How the elements are linked:
* | v b e i m t h
zer | fid git none bes kel none none
kek | zuf fov ral kos bol toz dop
dar | gab gaf lop sol saz fuz kep
lem | raz none gep biv none none gir
kel | soz fes moz dav zer mit gel
gug | ral sot zuf mit feg dav kip
toz | gez los geg nin fil kek ved
gak | none kep none fir none zim gaf
tur | vem fil sul fom los dal kod
pif | gik fir mav kep kud liv sol
bes | boz vid lef zer dav feg mig
ler | dof dav duz fes vid sot goz
vom | lop none gab mez none gir none
kad | none kod rom none ved none fil
dof | ler geg los fuz sul sol liv
pek | saz none none nor gab git none
vem | tur lef vid kuz duz faf bof
bol | none dal suf none kek fil none
kav | none none kud none mav kod dal
fes | fuz kel gir ler git gab gep
ver | tak liv ved zim rom fir geg
zut | none fom fid fil nin none none
gel | zim gep none tak none none kel
fil | lef tur boz zut toz bol kad
moz | nin gir kel gez none none none
zuf | kek mez gug none none gez none
gir | kib moz fes duz kuz vom lem
fom | kuz zut ziz tur kib pel gov
boz | bes sul fil fid geg suf rom
mav | zis dop pif seg kav niv fov
puz | fon none none nok gep none git
geg | dav dof toz soz boz ral ver
bul | nok rom kod fon liv kud sul
voz | none none none kud kep fon saz
zim | gel pon niz ver veb gak soz
nor | mur feg faf pek sot vid fer
ziz | git fid fom sul fuz saz fon
dop | none mav fir none none ved kek
feg | suf nor none none gug bes none
lop | vom kos dar fov pel kib seg
fer | kud none none none gik nok nor
ral | gug sol kek gaf suf geg fir
kip | fir gik none none none tak gug
fon | puz veb gov bul pon voz ziz
kod | bof kad bul gov niv kav tur
liv | goz ver niv pon bul pif dof
fir | kip pif dop gak vup ver ral
niv | biv ved liv raz kod mav los
sul | vid boz tur ziz dof mur bul
pel | none none saz dal lop fom none
fov | mez kek sol lop dal los mav
gaf | mit dar kos ral ter soz gak
sot | sol gug mez gab nor ler gik
veb | none fon none rom zim none fid
dal | faf bol mur pel fov tur kav
kep | val gak seg pif voz pon dar
vid | sul bes vem git ler nor nok
val | kep none none gik none gep gab
faf | dal none nor none mez vem none
zis | mav none gik none none biv mez
tak | ver goz roz gel mig kip dav
ved | roz niv ver niz kad dop toz
nok | bul mig bof puz goz fer vid
seg | none none kep mav none raz lop
gab | dar mit vom sot pek fes val
mig | rom nok none none tak none bes
rom | mig bul kad veb ver vup boz
gov | none none fon kod raz none fom
gik | pif kip zis val fer goz sot
fuz | fes soz kib dof ziz dar pon
kuz | fom none git vem gir none none
gez | toz duz dav moz lef zuf roz
suf | feg mur bol ter ral boz vup
mit | gaf gab none gug none kel none
lef | fil vem bes none gez none none
kib | gir nin fuz los fom lop raz
vup | none kud none none fir rom suf
niz | none raz zim ved none none nin
sol | sot ral fov dar mur dof pif
los | duz toz dof kib tur fov niv
goz | liv tak biv gep nok gik ler
dav | geg ler gez kel bes gug tak
fid | zer ziz zut boz soz ter veb
git | ziz zer kuz vid fes pek puz
kos | none lop gaf kek none nin none
mez | fov zuf sot vom faf duz zis
pon | gep zim raz liv fon kep fuz
mur | nor suf dal saz sol sul kud
raz | lem niz pon niv gov seg kib
ter | none saz none suf gaf fid none
roz | ved biv tak none none none gez
kud | fer vup kav voz pif bul mur
duz | los gez ler gir vem mez biv
gep | pon gel lem goz puz val fes
biv | niv roz goz lem bof zis duz
saz | pek ter pel mur dar ziz voz
bof | kod none nok none biv none vem
soz | kel fuz nin geg fid gaf zim
nin | moz kib soz toz zut kos niz

The rows follow the links: the fewer symbols apart two elements are, the more alike their rows tend to be.

Each row is also shifted at random along 2 hidden directions that mean nothing.

Some elements, each with a row of numbers:
tur: -82,-17,-6,38,17,-36,2,28,8,0,3,-23,-2,-5,1,7,-8,44,-26,-39,-20,46,2,9,14,30,21,39,23,1,-2,29,-29,-37,3,17,-40,6,35,42,-32,30,-11,8,-1,5,16,-17,-3,28,2,-30
raz: 60,6,-10,21,27,-22,-13,5,3,11,10,-24,2,26,18,12,25,-1,-8,-13,1,7,-14,-37,54,-30,-13,-38,-3,12,-2,-5,-31,-11,-19,1,-28,-18,-14,-35,-6,9,-6,16,-16,12,2,-24,34,23,-2,23
ved: 7,0,-4,3,15,-12,-21,-10,-24,7,13,-9,-9,14,1,33,18,-51,11,23,-9,-46,-4,-4,17,-20,-22,-56,-17,14,-17,-12,-23,-17,-13,-39,-22,3,7,-42,26,-12,-12,-33,-9,18,-50,8,19,4,-25,-17
veb: -88,-29,-7,-7,-19,-29,-2,-37,-12,-7,-34,24,-13,-18,-29,19,5,-18,-11,-5,-1,-20,15,-15,16,-26,-19,-25,-20,19,-3,23,-27,18,-19,-14,-8,-17,-3,-3,-11,14,-12,-25,-20,14,-16,22,23,12,-8,2
mez: 86,24,6,5,6,31,15,33,7,5,42,-10,9,14,35,-17,1,0,24,31,8,4,-26,14,-18,1,-3,13,19,-39,11,-42,36,-6,12,4,6,3,-14,-27,27,-27,7,11,35,-3,7,-19,-33,-19,-2,-3
fes: -113,21,-10,-5,14,38,14,31,15,-1,-7,11,-7,4,-5,-34,-3,26,-23,-24,12,26,-31,-15,40,14,56,19,-3,9,6,2,-1,17,22,21,31,1,2,-1,-17,2,17,40,8,2,47,-11,-9,-15,38,15
zut: 29,-21,0,11,-16,-18,15,-6,-20,-7,-1,13,11,-9,-45,30,31,-5,4,50,1,-20,-8,32,8,-24,-2,-29,-2,-16,2,-12,-41,-24,11,-40,-41,-36,4,-52,2,-9,-14,-58,27,43,-29,3,-7,-14,-18,-17
pel: -28,-19,2,16,-6,-39,7,-9,23,2,10,-14,35,13,10,18,24,42,8,26,6,42,5,27,-14,-10,-20,4,23,-25,-1,-13,-2,-18,15,-2,-40,-32,-25,-1,-10,1,-6,5,15,11,32,-26,-21,4,-8,15
fon: 71,-20,-13,18,-24,-30,-2,-13,7,-6,-24,7,-1,-13,-4,8,-16,8,-5,-34,2,21,5,-37,25,-33,-12,-26,3,9,3,12,-22,6,-34,8,-16,-34,5,2,-39,17,-16,18,-16,19,9,-6,41,33,4,3
feg: -29,4,11,-15,-23,24,11,-11,-12,-4,-16,30,-7,-35,-9,3,-25,0,-3,12,10,-10,10,30,-53,26,4,38,0,-24,5,13,17,13,6,6,21,8,3,38,6,0,13,-21,5,-23,0,29,-44,-20,0,-16
biv: -29,36,-3,22,50,29,-12,27,-20,21,11,-22,-31,4,43,-17,-15,-9,-10,-40,-2,-18,-23,-43,22,-3,3,5,1,-5,4,1,0,7,-37,21,6,16,1,2,-3,17,14,38,-8,-21,-9,-25,4,7,15,-1
puz: 90,15,-2,15,-8,18,8,5,-8,5,-42,19,-29,-42,7,-19,-33,19,-28,-51,16,2,-5,-46,10,-10,12,10,-8,-4,19,25,-13,34,-36,34,10,-20,-7,26,-39,29,19,32,-11,-14,16,-7,-3,16,35,3
voz: 112,-20,3,4,-31,-41,-4,-37,25,-12,-26,-2,22,-6,18,6,-12,15,18,-12,14,22,25,-19,-11,-26,-35,-9,10,-5,-4,8,13,23,-21,16,-15,-37,-26,16,-26,8,-3,16,-14,-9,23,2,20,23,1,31
saz: -137,-26,-2,0,-30,-34,14,-15,48,-16,7,-7,41,21,-3,5,11,30,26,34,1,49,12,14,-5,-21,-21,-15,24,-10,1,-39,21,-7,25,-3,-6,-38,-26,-28,-4,-23,-12,18,21,25,39,-18,14,7,-15,22
kib: 88,-4,-15,17,31,-10,-1,26,8,4,7,-22,11,18,-12,11,29,37,-26,-19,-14,38,1,0,44,18,35,15,2,18,-5,25,-39,-32,18,-4,-22,9,7,7,-24,23,-5,10,2,13,29,-25,6,8,18,-3
gug: 10,15,5,-32,4,38,1,-10,-14,3,-12,19,-4,-17,-14,-6,-8,-8,-12,1,2,-15,13,26,-40,51,25,53,-9,7,-2,20,22,17,27,9,41,42,7,51,19,-5,22,-22,-7,-37,8,33,-37,-24,13,-2
val: -2,21,-5,-20,-3,22,1,-17,10,8,1,-1,4,16,35,-27,-6,-2,17,-4,30,-4,-4,-34,-4,-18,-16,-10,-7,0,5,-26,32,38,-10,17,31,-13,-35,-9,10,-5,24,44,-7,-17,26,-5,5,-6,15,45
niv: -40,0,-9,20,48,-25,-26,7,0,15,15,-43,-14,23,38,6,7,1,-11,-58,-16,13,6,-40,29,14,1,7,9,26,-9,21,-23,-18,-23,13,-17,30,19,31,-16,24,-5,23,-33,-17,8,-20,30,40,4,-9
bes: 3,4,8,-4,-19,26,16,16,-26,-9,-25,36,-26,-41,-25,-14,-33,-6,-26,-3,-3,-23,-12,14,-19,14,33,22,-7,-14,10,14,-9,7,6,-9,15,7,34,12,-9,3,9,-31,17,5,-24,29,-27,-19,6,-39
zim: -46,-6,-1,-19,-18,-8,-5,-28,-6,-5,-7,9,-2,25,-32,21,24,-50,22,29,1,-32,0,-20,32,-49,-25,-75,-30,26,-10,-24,-18,12,-3,-38,3,-21,-9,-68,17,-29,-15,-18,-5,31,-35,13,48,-14,-20,18
roz: 21,31,9,-4,15,36,-8,14,-36,17,25,0,-20,-7,11,-1,9,-53,7,26,7,-69,-26,-14,6,-27,-17,-40,-17,-6,-2,-26,1,8,-23,-22,5,5,-6,-56,31,-20,10,-14,13,1,-58,4,-7,-17,-13,-7
tak: 141,29,11,-16,3,34,-3,-2,-33,0,-17,24,-37,-20,-8,-17,-24,-47,-5,-5,4,-60,-15,-19,1,-13,-1,-20,-28,-1,-1,2,0,20,-20,-14,24,18,14,-11,15,-5,3,-13,-4,-5,-54,28,4,-6,1,-21
niz: 42,-1,-15,4,23,-10,-20,-18,-32,7,1,2,-8,8,-18,34,37,-26,-10,9,-1,-41,-5,-7,32,-20,-24,-37,-24,21,-19,18,-47,-9,-14,-25,-13,-3,-14,-16,14,4,-1,-32,-23,4,-26,1,19,1,-8,1
goz: -98,30,0,0,20,28,-6,17,11,7,0,-8,-27,11,31,-36,-27,-18,-3,-32,1,-10,-25,-43,16,-13,9,-13,-12,0,12,-19,24,21,-23,13,31,11,7,-15,1,3,11,49,-7,-14,-3,-11,32,8,21,4
soz: 66,-21,-2,-19,-16,1,4,-7,-7,-18,-8,23,6,6,-61,14,28,-11,-4,28,-17,-7,11,20,31,4,23,-21,-18,34,-7,9,-35,-7,38,-36,13,2,18,-22,3,-9,-8,-34,2,30,-10,18,14,-14,-5,-3
dar: -60,-10,-12,-22,-2,-14,3,-14,44,-4,13,-15,38,39,-7,-2,26,25,8,10,-10,57,14,12,12,16,12,18,12,17,-10,-1,20,-5,37,9,22,6,-15,7,-3,-11,-7,32,-7,0,53,-15,16,2,2,41
boz: 29,-33,5,-1,-23,-19,4,-2,-4,-16,-17,22,-12,-26,-47,15,-14,-4,-7,5,-20,-5,14,29,-17,10,17,-2,-8,7,-2,18,-25,-20,10,-24,-11,0,35,9,-8,-2,-16,-46,8,23,-29,24,7,3,-15,-40
kip: -14,17,6,-32,-7,22,-10,-20,-13,1,7,19,-10,0,12,-8,-6,-54,15,16,14,-46,7,-6,-28,-8,-27,-14,-19,1,-5,-16,41,25,-13,-3,31,17,-21,-6,34,-21,5,-11,-5,-18,-36,26,-1,-18,-10,14
fov: 0,-6,-4,3,21,-18,-8,5,29,6,45,-33,30,38,25,6,16,23,27,19,-17,27,6,26,-6,13,-12,13,27,-10,-13,-27,17,-39,24,-2,-13,16,1,2,11,-14,-7,2,4,2,19,-22,0,-2,-15,7
geg: -10,-18,-7,-21,4,-1,-6,-4,-9,-10,-9,7,-15,2,-47,14,8,-9,-19,-11,-34,-3,18,25,16,33,36,16,-15,38,-15,25,-21,-22,31,-22,15,35,38,19,1,0,-13,-33,-15,6,-12,29,23,-5,-3,-30
kad: -38,-6,1,20,1,-27,-20,-19,-23,3,1,-1,-16,-11,-9,34,3,-28,3,2,-5,-33,3,-6,-6,-16,-33,-34,-15,2,1,11,-31,-15,-29,-21,-42,-5,8,-4,-2,9,-9,-35,-3,9,-43,6,10,11,-25,-25
dav: -38,16,14,-22,-3,49,9,27,-19,-8,-1,17,-26,-7,-27,-20,-9,-24,-4,19,-7,-24,-19,13,-3,14,35,-2,-23,-2,3,-9,6,9,20,-17,37,26,20,-20,18,-16,8,-23,21,2,-22,25,-8,-30,1,-20
ziz: -13,-33,-9,16,-25,-25,11,11,25,-15,-16,-3,11,0,-32,2,-7,47,-6,-7,-8,55,8,-6,25,-6,25,0,13,4,8,4,-24,-16,14,-4,-19,-33,16,-13,-35,14,-10,10,12,30,27,-10,17,8,5,0

From each start, follow one symbol. Which element do you reach?
Answers are names.
79,-5,-8,23,30,-17,-7,42,9,4,26,-33,3,26,11,8,12,29,-13,-11,-34,30,-6,11,26,22,33,13,13,8,-4,3,-17,-54,14,-2,-25,15,35,-2,-9,8,-7,1,9,13,6,-23,8,17,-5,-29
e
dof
-37,-20,-2,-30,14,-9,-4,-41,1,8,-30,16,24,0,-35,21,21,13,-26,-13,-9,20,45,30,-5,56,19,52,-12,45,-17,56,-17,8,37,9,17,40,-14,83,-6,21,16,-21,-45,-26,41,34,-8,-10,5,25
v
mit
81,-12,2,-18,-13,-34,-9,-26,34,-6,19,-16,18,30,25,1,-8,-22,52,7,-12,13,17,-18,-11,-26,-45,-36,4,0,-16,-42,44,1,-15,0,10,-2,-6,-24,15,-24,-19,25,-12,6,-16,-7,51,21,-19,16
v
gik
-4,-33,1,17,-38,-28,14,29,34,-28,10,-5,8,-3,-19,-3,-21,19,22,11,-18,40,-8,8,7,-23,5,-19,16,-18,7,-32,10,-31,7,-16,-17,-29,34,-46,-12,-20,-24,4,40,52,-19,-9,40,21,-12,-34
t
mur
133,16,12,-18,-4,36,9,23,18,0,15,-3,3,6,18,-33,-30,6,16,3,2,24,-7,12,-31,13,23,24,14,-25,8,-29,48,5,14,19,29,12,3,0,15,-22,8,20,17,-13,12,1,-20,-9,13,0
i
gab
22,-16,10,5,-15,-31,-1,-22,-3,-7,6,3,14,-14,-6,22,15,-3,12,29,-16,-15,18,52,-44,16,-26,11,12,-15,-8,2,-2,-21,20,-21,-35,-1,-7,17,10,-10,-11,-58,9,5,-21,12,-29,-6,-25,-24
e
suf
36,-8,2,-11,7,-10,-1,-22,-9,4,13,-2,26,24,-18,28,46,-3,2,41,-2,-6,19,45,-5,15,-15,6,-6,12,-10,9,-14,-15,39,-24,-14,10,-24,6,22,-5,4,-38,-8,-2,6,11,-28,-27,-16,10
e
gaf
-15,22,-7,18,24,39,10,62,-4,10,34,-18,-17,8,24,-23,-6,8,-15,5,-3,9,-43,-3,8,18,27,12,9,-23,8,-21,15,-13,10,3,6,16,14,-26,6,-8,10,22,26,4,-4,-19,-21,-12,17,-15
i
gir
13,14,7,34,-16,24,28,43,-8,-5,6,2,-7,-15,6,-10,-4,33,-13,10,23,9,-33,-4,11,-24,11,3,11,-40,19,-19,-14,-8,0,4,-24,-43,-8,-36,-14,3,5,16,45,25,8,-29,-34,-9,19,1
v
fom
-28,1,5,-8,-39,29,31,7,-19,-17,-15,43,-9,-26,-39,-9,1,-11,2,43,19,-23,-15,14,-2,-32,13,-22,-15,-13,22,-19,-11,16,14,-28,9,-35,-5,-51,11,-21,6,-26,41,38,-27,13,-19,-33,9,-10
b
git
72,-17,-3,-10,-2,-27,-7,-6,38,-11,20,-21,28,29,5,-1,-5,20,26,8,-28,50,21,22,-17,23,4,19,16,6,-12,-16,34,-21,27,6,17,13,6,14,3,-14,-17,17,1,0,21,6,19,9,-9,2
i
dar
-11,27,2,5,23,31,17,15,8,14,7,-8,23,18,30,-13,18,27,-1,17,18,24,-8,9,-4,16,7,26,19,-19,10,-14,18,4,22,11,11,-4,-35,-2,8,-6,23,27,20,-17,44,-25,-45,-18,24,36
t
gir
18,14,3,-40,-11,39,13,-9,-11,11,-13,28,1,-10,-24,-8,7,-9,-6,18,20,-15,4,26,-24,17,10,21,-14,9,2,7,12,22,31,0,35,11,-22,21,19,-12,19,-13,1,-24,16,27,-35,-36,12,19
t
kel
23,-18,1,24,-33,-34,-6,-2,17,-15,8,4,-6,-3,11,1,-24,-14,32,-2,-13,8,-2,-30,3,-54,-30,-57,7,-15,-1,-35,13,-3,-39,-9,-14,-35,18,-51,-11,-16,-32,20,15,38,-38,-6,58,32,-19,-13
b
rom
4,11,4,-22,-5,51,17,7,-26,1,-20,28,-13,-16,-46,-11,1,-9,-27,11,6,-27,-16,11,14,14,34,11,-22,18,4,12,-12,21,27,-12,36,6,4,-8,2,-4,14,-17,3,1,5,18,-22,-29,12,5
v
soz
-7,16,8,12,-25,18,10,15,4,-12,-1,3,-19,-33,26,-25,-40,-17,15,-13,9,-5,-30,-42,-1,-46,-10,-32,2,-27,16,-34,24,19,-46,10,14,-28,13,-36,-6,-1,-7,33,22,17,-30,-6,20,13,8,-6
b
mig
115,21,7,34,9,24,13,51,-17,6,10,-2,-25,-31,17,-22,-30,36,-30,-32,-1,13,-21,-6,-12,18,34,39,17,-32,24,10,-8,-9,-12,20,-20,-1,26,17,-15,22,11,10,25,-3,0,-17,-46,9,19,-45
m
duz
56,-29,1,-11,-30,-23,3,-39,4,-9,-38,27,16,-15,-43,18,10,11,-6,8,3,7,36,38,-28,22,2,25,-6,12,-2,33,-12,11,19,-9,-4,-1,-4,49,-8,9,0,-40,-12,-4,28,30,-22,-6,-9,-6
i
suf
